Here is a tiny trained network, its code and every weight. The questions are about switching its units off for an input and a target symbol, where a switched-off unit gives its printed mean instead of its output.

import numpy as np


def w(rows, s, z=0):
    codes = np.array(rows[::2]) - 128.0
    scale = np.full(codes.shape[1], s)
    scale[-1] = z or s
    return codes * scale


def f(y):
    return y / 2 * (1 + np.tanh(0.7978845608 * (y + 0.044715 * y**3)))


def softmax(a):
    e = np.exp(a - a.max(-1, keepdims=True))
    return e / e.sum(-1, keepdims=True)


def log_softmax(a):
    a = a - a.max(-1, keepdims=True)
    return a - np.log(np.exp(a).sum(-1, keepdims=True))


def net(x, mask):
    ids = ['βγδεζθλμξπστφψω'.index(c) for c in x.split()]
    T = len(ids)
    res = E[ids] + P[:T]
    u = 0
    for l in range(2):
        q, k, v = (res @ M[l].T for M in (Q, K, V))
        z = softmax(np.where(np.tri(T) > 0, q @ k.T / 2**0.5, -1e9)) @ v
        res = res + np.where(mask[u], z, O[l][:, -1]) @ O[l][:, :-1]
        u += 1
        y = f(res @ A[l][:, :-1].T + A[l][:, -1])
        res = res + np.where(mask[u : u + 16], y, B[l][:, -1]) @ B[l][:, :-1]
        u += 16
    return log_softmax(res[-1] @ U[:, :-1].T + U[:, -1])


Q, K, V, O, A, B = {}, {}, {}, {}, {}, {}
E = w([
[120,164,112],'β',
[244,31,141],'γ',
[221,157,157],'δ',
[33,209,214],'ε',
[191,141,110],'ζ',
[254,150,152],'θ',
[67,129,100],'λ',
[127,177,128],'μ',
[94,148,6],'ξ',
[125,171,127],'π',
[124,175,125],'σ',
[123,172,123],'τ',
[236,249,70],'φ',
[196,104,18],'ψ',
[73,3,190],'ω',
],0.016)
P = w([
[154,182,255],'0',
[169,164,225],'1',
[163,155,189],'2',
[158,135,162],'3',
[154,128,147],'4',
[153,117,125],'5',
[150,111,115],'6',
[149,103,103],'7',
[147,98,87],'8',
[144,95,84],'9',
[144,90,76],'10',
[141,87,69],'11',
[142,83,77],'12',
[143,88,90],'13',
],0.0077)
Q[0] = w([
[101,234,74],'L0H1',
[251,132,89],'L0H1',
],0.012)
K[0] = w([
[14,241,50],'L0H1',
[120,8,3],'L0H1',
],0.0059)
V[0] = w([
[233,31,248],'L0H1',
[254,150,78],'L0H1',
],0.006)
O[0] = w([
[159,1,154,131],'L0H1',
[58,106,135,252],'L0H1',
],0.0068,0.0035)
A[0] = w([
[147,180,146,121],'L0N1',
[76,136,207,16],'L0N2',
[67,106,113,78],'L0N3',
[108,159,94,103],'L0N4',
[64,167,160,207],'L0N5',
[5,178,78,171],'L0N6',
[154,141,56,96],'L0N7',
[134,90,67,71],'L0N8',
[200,80,95,27],'L0N9',
[170,118,113,116],'L0N10',
[189,57,77,104],'L0N11',
[153,98,142,8],'L0N12',
[229,86,159,2],'L0N13',
[220,209,121,59],'L0N14',
[144,24,172,124],'L0N15',
[183,153,83,82],'L0N16',
],0.015,0.0067)
B[0] = w([
[122,52,101,166],'L0N1',
[204,219,152,132],'L0N2',
[89,121,77,131],'L0N3',
[174,101,158,167],'L0N4',
[225,90,167,195],'L0N5',
[85,89,202,254],'L0N6',
[220,140,95,183],'L0N7',
[87,112,218,153],'L0N8',
[127,219,135,178],'L0N9',
[90,214,155,152],'L0N10',
[210,219,148,211],'L0N11',
[96,158,106,139],'L0N12',
[25,184,159,199],'L0N13',
[2,93,56,192],'L0N14',
[181,52,82,236],'L0N15',
[123,203,85,167],'L0N16',
],0.0084,0.009)
Q[1] = w([
[46,253,178],'L1H1',
[67,144,185],'L1H1',
],0.005)
K[1] = w([
[131,197,218],'L1H1',
[4,151,141],'L1H1',
],0.0034)
V[1] = w([
[175,5,140],'L1H1',
[176,132,2],'L1H1',
],0.0055)
O[1] = w([
[60,193,166,249],'L1H1',
[190,255,132,25],'L1H1',
],0.0086,0.0015)
A[1] = w([
[2,122,74,94],'L1N1',
[117,10,122,118],'L1N2',
[123,211,162,6],'L1N3',
[215,149,140,32],'L1N4',
[176,181,106,175],'L1N5',
[182,136,69,40],'L1N6',
[155,62,103,167],'L1N7',
[127,124,126,143],'L1N8',
[97,187,86,2],'L1N9',
[207,198,105,142],'L1N10',
[199,91,185,63],'L1N11',
[23,127,143,151],'L1N12',
[78,133,131,123],'L1N13',
[179,113,131,134],'L1N14',
[193,127,15,136],'L1N15',
[126,188,78,95],'L1N16',
],0.012,0.0093)
B[1] = w([
[254,164,94,194],'L1N1',
[120,73,43,215],'L1N2',
[147,15,138,148],'L1N3',
[58,140,162,186],'L1N4',
[124,170,99,237],'L1N5',
[119,77,174,154],'L1N6',
[172,111,105,185],'L1N7',
[137,149,127,139],'L1N8',
[221,102,134,156],'L1N9',
[126,125,91,255],'L1N10',
[126,68,58,181],'L1N11',
[50,137,165,201],'L1N12',
[40,71,149,142],'L1N13',
[133,142,169,173],'L1N14',
[57,157,170,216],'L1N15',
[71,38,211,189],'L1N16',
],0.007,0.0067)
U = w([
[106,129,176,137],'β',
[135,122,142,151],'γ',
[137,125,143,69],'δ',
[90,163,29,122],'ε',
[128,151,143,143],'ζ',
[199,93,94,71],'θ',
[100,150,126,146],'λ',
[116,147,148,142],'μ',
[33,81,177,89],'ξ',
[149,107,238,65],'π',
[116,131,157,254],'σ',
[122,121,162,148],'τ',
[252,199,154,150],'φ',
[154,130,153,108],'ψ',
[68,207,213,123],'ω',
],0.013,0.0051)

Each question gives the input, a string of symbols that net reads in full, and the target symbol t.
The units are the heads (2 rows each of Q, K, V and O) and the neurons (one row each of A and B). Each row of codes is followed by its name. A weight is (code - 128) times the scale printed after its matrix; where a second scale follows, it is the last column's (O, A, B and U).
mask holds one flag per unit, layer by layer, with each layer's heads first. A switched-off unit (its flag False) gives its mean, the last column of its rows in O or B, instead of its output. The means were averaged over made-up inputs and are rounded, as every weight is.
A unit's drop is (log p(t) with every unit on - log p(t) with that unit switched off) / (log p(t) with every unit on - log p(t) with every unit switched off).
The circuit of an input: a set's keep is (log p(t) with only the set's units on - log p(t) with every unit switched off) / (log p(t) with every unit on - log p(t) with every unit switched off). Starting from the 12 units with the biggest drops (on a tie, the unit counted first), units are removed one at a time, each time the one whose removal leaves the highest keep (on an exact tie, the one counted first), for as long as the keep stays at least 0.8.
units of the circuit, in order: the units of the circuit, biggest drop first
top k neurons: the k neurons with the biggest drops, biggest first
k most important neurons of layer l: the k neurons of layer l with the biggest drops, biggest first
input γ τ ξ γ τ μ γ π ξ ξ ω τ ξ μ, target ξ: units of the circuit, in order => (L0N6, L0H1, L0N11)
input λ θ π ε ξ θ, target ε: units of the circuit, in order => (L0H1, L0N14)
input φ ω φ τ, target φ: units of the circuit, in order => (L1H1, L0N6, L0N13)
input δ δ ξ ξ ω λ γ ξ θ λ λ σ λ, target ξ: top 4 neurons => (L0N6, L1N12, L1N13, L0N15)
input θ ζ θ φ θ μ, target θ: units of the circuit, in order => (L0N13, L1H1, L0N10, L1N12)
input ξ ψ φ φ ζ φ ξ λ τ φ β, target φ: units of the circuit, in order => (L1H1, L0N14)
input σ ξ δ θ ω φ τ ξ τ ξ θ, target ε: units of the circuit, in order => (L0N14, L0H1)
input π σ ξ τ, target ξ: top 3 neurons => (L0N11, L0N7, L0N15)
input φ ξ γ ω τ ξ γ ω ξ, target ω: units of the circuit, in order => (L0N15, L0H1, L0N6)
input φ ζ γ ω τ ψ ω τ, target ω: 2 most important neurons of layer 0 => (L0N15, L0N11)
input ξ ξ γ σ λ, target ξ: units of the circuit, in order => (L0N11, L1N12)
input θ θ θ ψ θ ζ π σ τ γ ζ, target φ: top neuron => (L0N14)
input ω τ γ ξ δ λ φ ε γ σ θ γ ζ, target φ: top 2 neurons => (L0N8, L0N14)
input θ β ω π γ θ τ φ, target ε: 4 most important neurons of layer 1 => (L1N1, L1N15, L1N5, L1N10)
input φ ξ β ψ τ γ ω ψ σ τ λ ω ω σ, target ω: 2 most important neurons of layer 1 => (L1N2, L1N11)
input σ τ σ ξ ξ π ε τ ε, target π: top 2 neurons => (L0N5, L0N2)
input τ β σ σ γ γ ω, target θ: most important neuron of layer 0 => (L0N15)
input δ τ π ξ β, target ξ: 3 most important neurons of layer 0 => (L0N11, L0N15, L0N7)
input γ π λ γ, target φ: 3 most important neurons of layer 0 => (L0N11, L0N15, L0N9)
input γ δ θ τ, target θ: top 2 neurons => (L0N13, L0N9)
input ψ π σ ξ π φ ψ τ σ σ ψ λ ψ ψ, target ω: top 2 neurons => (L1N15, L1N4)
input ω β δ ξ λ ψ φ φ ξ, target φ: most important neuron of layer 0 => (L0N7)
input ψ β ε δ ξ φ, target ε: top 2 neurons => (L1N1, L0N14)
